Each row is followed by its class.
[ 167  -17 -232 -104  213 -381   -5   27  -40 -293  -42  415  -44   53
  -50 -247 -187 -266  -48  250  331   85 -105  305 -280   75  465 -164
  -34   29  278 -224 -364]	k796
[ 101  237 -108   87 -301  216 -135   50    1  242  149  366 -241  -13
  132  128   76 -250  264  101  161  137   41 -218 -123   85  671  111
   91   17  119 -169 -358]	k412
[ 306 -224 -345  -60 -273 -294 -161  -22   -5 -121 -151  385  -63   62
 -241    0 -121 -132  112   86  168   69  300 -297   98   33  444  150
 -145  -53  -40  138 -293]	k508
[ 194 -369  -65 -233 -551   36 -343  448  -82  589  324  -55 -296   87
   83  300  355  -24   60  275  -52   22  309   14  352  149 -223  532
  -25 -211   38  474 -141]	k375
[ 185 -115 -141  181 -373  258 -183  237   65  205  300   35 -113  232
  240  287  340 -293  154  231   95   52  328  245   87  -19  -35  318
 -404 -161   48  266   66]	k631
[-128  116   79 -153 -356  -48 -415 -103  136  146  156 -191   -5   29
  -99  459  294   28  465   87  224  232  183  141  177   59  119  136
 -165  -20 -156  154 -243]	k412
[-290  194   -2  -24 -289  189  -22   90  -22  351  255 -228 -153 -247
   32  133  453   22  -16  244  163  127 -175  269  312  -91 -556  374
 -210 -159 -160  341  232]	k592
[ 179  183 -284  -33 -209 -126  -37  183  493   70  183   64   61  -74
 -265  559 -198  -78 -175  -70  339  292  -16  115  -89   63  109  -86
 -131 -146 -121   52 -287]	k481
[-209 -215   78 -180 -557   32  -90  295 -276  567  264 -221 -113  454
    5  277   37  284   -7   29 -507  140  560   29  384  102 -189  489
 -258  306  -52  330  112]	k597
[ -86   76  -21 -119  -39  133   13   21  315  -83   33  -84  -65   93
  -91  265  369   43  -37   41  138  196    5  298   48  134 -240 -131
  -35 -249  196  -51  -68]	k79
[-230  587 -190 -153 -339   71  141 -318  333 -154  118  -59   53  -77
 -683 -254  386  289  -15 -175  280  117   -2  118  252  293  115 -192
  225  -66  -76  -14 -560]	k79
[-135  477 -111  510 -416  161 -138  -92   -8  484  383   95  -97   45
  296  213  454 -299  393  -88  -18  372   70  109  112 -176  230  312
   -6  170 -224  180   79]	k597
[-221 -188    7 -319   21  -24  126  188   20   35 -114    7  109  253
  270  -89   32 -208  304  357  286   65  235  102  -76    9 -210  -70
  -88 -177  234  208   78]	k631
[-319  194   -2 -156 -279 -213 -235  102  -18  318  274 -301 -148   87
   47  576   16   35  -98  364 -110   92  -41   12  218  -69 -262  280
   34   41 -167  281  180]	k895
[-161  575 -200  136 -131 -220 -168 -130   61    2  147   14  -71 -116
  263  349 -294 -119  229  198  256  297  143 -270  176 -306  450  403
 -121  -80 -101  104 -170]	k59
[ -97   -5  -75  -38   25  148 -223  358   70  436  124   -1  -16  -56
  343  575  181 -400  225  223  342  276  189  466 -151  -58  -68   15
 -384  -78  -29  218  213]	k79
[-231  199 -383   41 -302    1   66    4  413  354  429   67 -142  -92
  177  528 -277 -149   72  306  161  205   10 -537   30 -274  305  224
  -65   21 -160  211 -276]	k481
[-282   -4 -392 -139 -427 -291 -114  230   38  269  289  -76 -102  -77
  -61  169 -187  175 -309  438  -24   21  251 -414   57  386 -230  292
 -192   83 -119  386 -165]	k796
[ 290   87 -255   47 -389  148 -206  189  275 -135   25   49 -189 -110
  -93   14  198 -171   76  -23  384  339  123  -96  134  147 -171  -48
  380 -265   -3   68 -117]	k375
[-588  135  106 -563 -137  390 -124  310  168  117 -149 -378   33  -15
  105   13  -24  198 -231  -50  357  -21  330   13  -26   -9 -391  295
 -145 -392  178  282  210]	k79
[-196  473 -386   41 -177 -274   47  175  152  223  534  116 -128  148
  244  253  -85   10  202  262  267  280 -158   43 -158   42  212   56
 -215  264   33  175 -268]	k59
[ 154  -44 -441  154  234 -108   63  203  -68   44  170  160 -273 -307
  434  170 -460 -114 -380  369  328  -13   43 -454   35 -221  256  152
 -228  -18   34 -148  -52]	k597
[ 147   17 -365  232 -296  140 -217  235  156  492  605  255 -366 -388
  116  639  181 -313 -365  462  -65  302 -165 -202  316 -234  392  327
 -104  -36 -321   50 -316]	k871
[-525  446   58   64 -232  262 -139  -58   89  441  361  -90  -27  -38
 -119  280  341   42   83  265 -277   37 -181   22  292  100  -77  242
 -255   48   34   56 -229]	k412
[-256   52    5 -162 -181  -15 -221  334  271  338  219 -325   57 -174
  -54  563  166 -237  110  315  152  261 -138  -29  278  -68 -563  -69
  358 -118 -174  328  166]	k508
[ 145   70 -284  -99   22  -42  -71  105  195  -20   13  116  -70  108
   83  290 -260 -196  -72  447  323  254   -8 -566  207  185   49 -205
  296  -97  350 -129 -373]	k895
[  49  212 -199   83 -404   50  155 -268   71  310  249  278 -174  253
 -129   89  330 -173  720  308  321  360  -65 -139  509  -76  437  101
  148   70  346  -53 -536]	k412
[ 190 -136  -54  170 -220 -208 -143 -173 -266   30  -95   94 -226  177
 -260  222 -100   37   38  -47  -42  -27  397  -18  396  352  201  235
   62   -4  160  -74 -380]	k597
[-304  -10  -79  -74   -6 -166 -344   87  -43  217  159 -149  -41   42
  201  299 -273 -172 -288  432   93    0   49  104   -5   -7  107  289
 -143  -28   41   74  -26]	k375
[ 194  471 -235  404 -324   93   30  -94   76  362  475  204   26  -86
  167 -127  593 -235 -268  208  292  406 -404   71  123   62  204   10
  138   48 -206 -102 -236]	k79
[-420  100  -83  -25   29  -73  -71  458   15  250  304 -267 -145 -254
  367  557 -225   28 -376  324    5  242  132   14  229 -144 -520  294
 -279  -33 -126  206  188]	k871
[ 254 -143  -47  -50 -245   42   94   92  108  379  268  -78 -118    0
  -80  609 -227   22 -119  218  557  293 -174  272  290 -170  509  249
 -502 -107    7 -205 -107]	k871
[-196   18 -172  -23 -123  -71 -243  416  288  -24  180 -264  170  -67
  183  181 -217   54 -346  260  275  200  -86  111   -8 -164 -420 -105
  106 -266 -153   74  242]	k79
[-247  -18   19 -110    6   14  -85  -88  -60  -76  -25 -143   88  127
  208 -326   22  186   -4   -3  155 -225 -102  182 -371 -155 -278  175
 -175  -30   54  259  280]	k508
[-308  144 -118 -289   57 -310 -187 -238   78  -69 -192  -61   64  -45
   29  314  -29  104  119  287  264  183  239 -147 -200  271  205   46
 -246  -58  123  111 -149]	k871
[ 494    2 -262  230 -392   37   91   -5   10  -76  256  118   37  113
   10 -320  570  -44 -430  276  264  433 -362 -145  176  113  -95  -67
  299   56  -30  -59   51]	k871
[ 127  339  137  344 -210  424  -39 -420 -103   39   29  127  -61  226
   20 -316  719 -126  274   86   48  297 -473  116  372  -59  400  150
   86 -142  262 -303   44]	k59
[-348  256 -240  -16   60   42 -126  375  431   76   98   85 -210 -264
  240  849 -551 -443  352  183  704  309  -52 -215 -219  182  222   25
  -95 -288  128  232 -253]	k592
[-133  -22  -82 -175   77  -65 -291  312  250  -25  -53 -131  -59  173
   15  377  -16 -248  234  101    2  140  144  533  -53  -25 -570 -126
 -103 -161  109  235  232]	k375
[ -97   32 -251  144 -391  185 -126 -310  -49  -72  -71   81 -123  -77
 -237 -163  -12  129  -42   31  213   70  198 -510  446  112  265  462
  -81 -176   25  210 -313]	k871
[ 435  -43 -325  223 -586 -250 -249   20  -65  332  304  243 -226  145
 -174  200  165   46  -34   57    1   97  166  -83  379   60  490  316
 -185   45 -122   -9 -318]	k796
[ 113  436 -308  141 -100 -127   81 -250  -62  306  342  314 -146  -87
 -205   41  -32 -373  -55  254  251  256  -61  154  170   12  899   83
   84  323   21 -271 -602]	k412
[ 404   -1 -249   82 -338  251  352  -49 -359   68   80  396 -186  310
   23 -475  366  -74   26    8  166  377  213  -37  280  -18  201  276
  -56  258  215  134 -155]	k631
[  28  510  -49  105 -345  378 -201 -228  139  254  269  133   26 -169
 -405 -339  665 -294 -507 -163   73  -39 -205  571 -140   35   48   56
  352   37 -123 -151 -328]	k59
[-205  358   73  175  -85  -12 -446  266  -85  129   79 -214   75  -68
  164  692 -282 -118 -208  228   82  118 -163  -66  -77  287 -142  155
   94 -176 -138  256  143]	k631
[ 476 -201 -340  365 -320 -251  159   89 -310  -13  151  456 -212  200
  -67 -130   55  -27  308  364  125  420 -100 -103  451   90  204  -38
  305  111  268  -62 -263]	k796
[  81  -57 -283 -116 -247 -328  298  -87   54 -244   74  191  261  170
 -188 -604  123  273 -250  154  343  282 -168 -295  -38   89 -177 -263
  201  329  129 -149 -283]	k412
[ 327  -92 -189 -140 -458 -191 -414  483  225  197  333 -134  -98  126
   98  256  100  -38   64  381   82  287    2   35   86  152 -453  -25
  282 -147    3  149   11]	k895
[ -87  121 -135  412  -29  -38 -138 -181 -153  315   79  200 -120 -195
  -17  186   89 -448  -18  140   26  171 -174  202  275 -402  210  208
  145   57  -99  -49  104]	k796
[-614  238  125 -424 -142   26   31 -104  195  293  253 -277   48   -8
 -189  -10   39  323   57  107   43  -58 -371  102   34 -283   76  172
 -307  134  -73   10  -23]	k375
[-522  523  -35 -119 -204 -156  -85  -91  129  351  383 -273 -169   52
  -10  288  129  -41  363  429  -82  135  -81  216  421 -234 -116   69
  498  -58   11  144 -125]	k895
[  46   45 -221   -7 -425 -194 -188    0  101  175  214  -17  -14   87
   16  377 -106  158 -185  271  226  361    0 -518  316  -47  -62  133
  126   78  -37   31 -298]	k796
[ 259  515 -279 -144 -229   48 -142  -44  165  177  307  202 -183   70
 -106  147   29 -100 -312 -155  158  188   58  131  -79  -12  733  376
 -380  124  -76   26 -444]	k592
[ 126  343  -60  135 -547  180 -522 -254 -216  274  114  194 -221  179
 -389 -184  207 -191   48 -317 -100 -187  240   40  190   64  386  511
  259  220   66   84 -475]	k375
[ 515  106 -123  472 -221  205 -289 -220 -192   10  178  251 -238   55
  -37   20  709 -361  -43   -4  149  195  115  567  136  131  295  239
    1  -32  161  -69 -199]	k796
[ 150 -280  145 -173 -566 -127  152  256 -192  270  382  -30 -193  175
 -254  -35  138  188  238  462 -300  109 -137   93  331  155 -160   62
  372  152   58  -82 -167]	k631
[ 241  -61  -71   13  -72 -225 -174   49 -217  219   18  103 -179  -83
   55  370 -152   23   -4  246  311   85  135  -61  243  125  509  246
  -41 -150  235 -196 -310]	k59
[-522  124   25 -383 -395  312  -26  170  287  -37  -59 -212  214  262
  107  -90  311  363  -74   25  168  235  -14 -206 -100 -126 -352   68
 -176 -217   15  290  366]	k508
[-410  -50  -58  104   97   71   12  154  -59  467  328 -130 -123 -180
  302  245   78 -121  -35  398 -138   70 -240  117  210 -310 -193  142
  -80   13 -169  150  264]	k597
[ 289 -228 -211  -80 -299 -174 -325  105 -130   92   79  -69 -235  299
   69  467 -129 -153  131  619   37  227  405   -9  332  216  215  175
 -132  -52  101   74  -58]	k375
[  65  -25 -232   81 -332 -165 -217 -102  106  237  288   81 -255  -69
  -14  645 -197   27  -91  356    2  -29  152  -98  110  -75  529  555
 -606 -166  -88   71 -283]	k796
[-261  138 -296  254 -248  -92 -191  264  249  194  369  -95 -145  -92
  139  559 -168 -207 -569  391 -153   61  -91  -34 -141  283 -401   69
  257 -168 -255  304   39]	k871
[ 475 -195 -225 -244 -375   79  -88 -114  211 -113  -79  359  -67   94
 -254 -378  153  -29  465  -33  582  -32  163   10 -119   47  484   61
  -76 -267  251   18 -569]	k375
[ 238  137 -182  466  -27  -83 -172 -337 -246  124  178  361 -189 -204
  210   -9 -211 -278  153  302  156  -67 -127 -504  103 -179  729  223
  356  136  138 -299 -506]	k412
[ -42  302 -270 -302  -65 -254 -102   65  132  -95   85  122 -136  150
  -23    5 -157  -18   -2  273  171  273  -52 -108  -89   98  193  -58
  236   42  251  -16 -303]	k796
[ 301   -2 -217  459 -139   65 -122 -524 -166  110  129  255  -24  -82
 -188 -157  459  -34 -274   78 -106  167 -164 -168  226  148  401   69
  140  192  -92 -184 -355]	k597
[-300  323 -154  251  391 -201 -247 -227  211 -148 -215   66   35 -278
 -105  171 -208 -187  173  -96   73   -4  -45    5  -78  116  118 -456
  353  -77   -3 -223 -218]	k375
[  77 -226 -204   95 -493  -60 -169  450   65  142  347   74 -133  -48
   71  278  -91 -104 -298  473  -17  154 -190  120 -213  167 -179  253
 -251 -123 -268  220  203]	k79
[-327  458 -170 -246    3   15 -322   96  294  -22  -65    5  -22  -85
 -159 -210 -150 -261   83   57  170 -189   41  142  -49  -24  -11  -95
  472 -367  130   44 -244]	k59
[-177  328   17 -213 -313 -243 -495  193  120  320  247 -194 -115  -27
   77  472  252 -235  375  160  286  -41    7  484  -92 -208 -267  237
 -226  -82 -213  277  158]	k481
[ 364  299 -325 -107 -481  296    8   49   66    3  293  163  -32  198
 -170 -412  398 -120 -461   80  290  188 -118 -111   93   19  280  342
  116  -12   62  273 -194]	k871
[ 308  -30 -221  400 -341  288  221 -143  -73  174  436  150 -153  -57
  255 -130  397 -104 -296  268   96  382  -85 -163  284 -240  280  179
  109  125 -205 -123  -94]	k597
[-130 -242 -135   53 -350  114 -211  232  145  142  197   95  -56   82
  278  461   83   -5  256  259  345  157  321 -283  233 -304  266   14
 -169 -110    5  -41 -175]	k508
[-149 -161 -178  -75 -442 -279 -169  401  295  134  329 -175  -84  -34
  112  637  131   26   -3  554  204  295 -125  182   -3  139 -846  -99
 -247 -168 -343  309  196]	k895
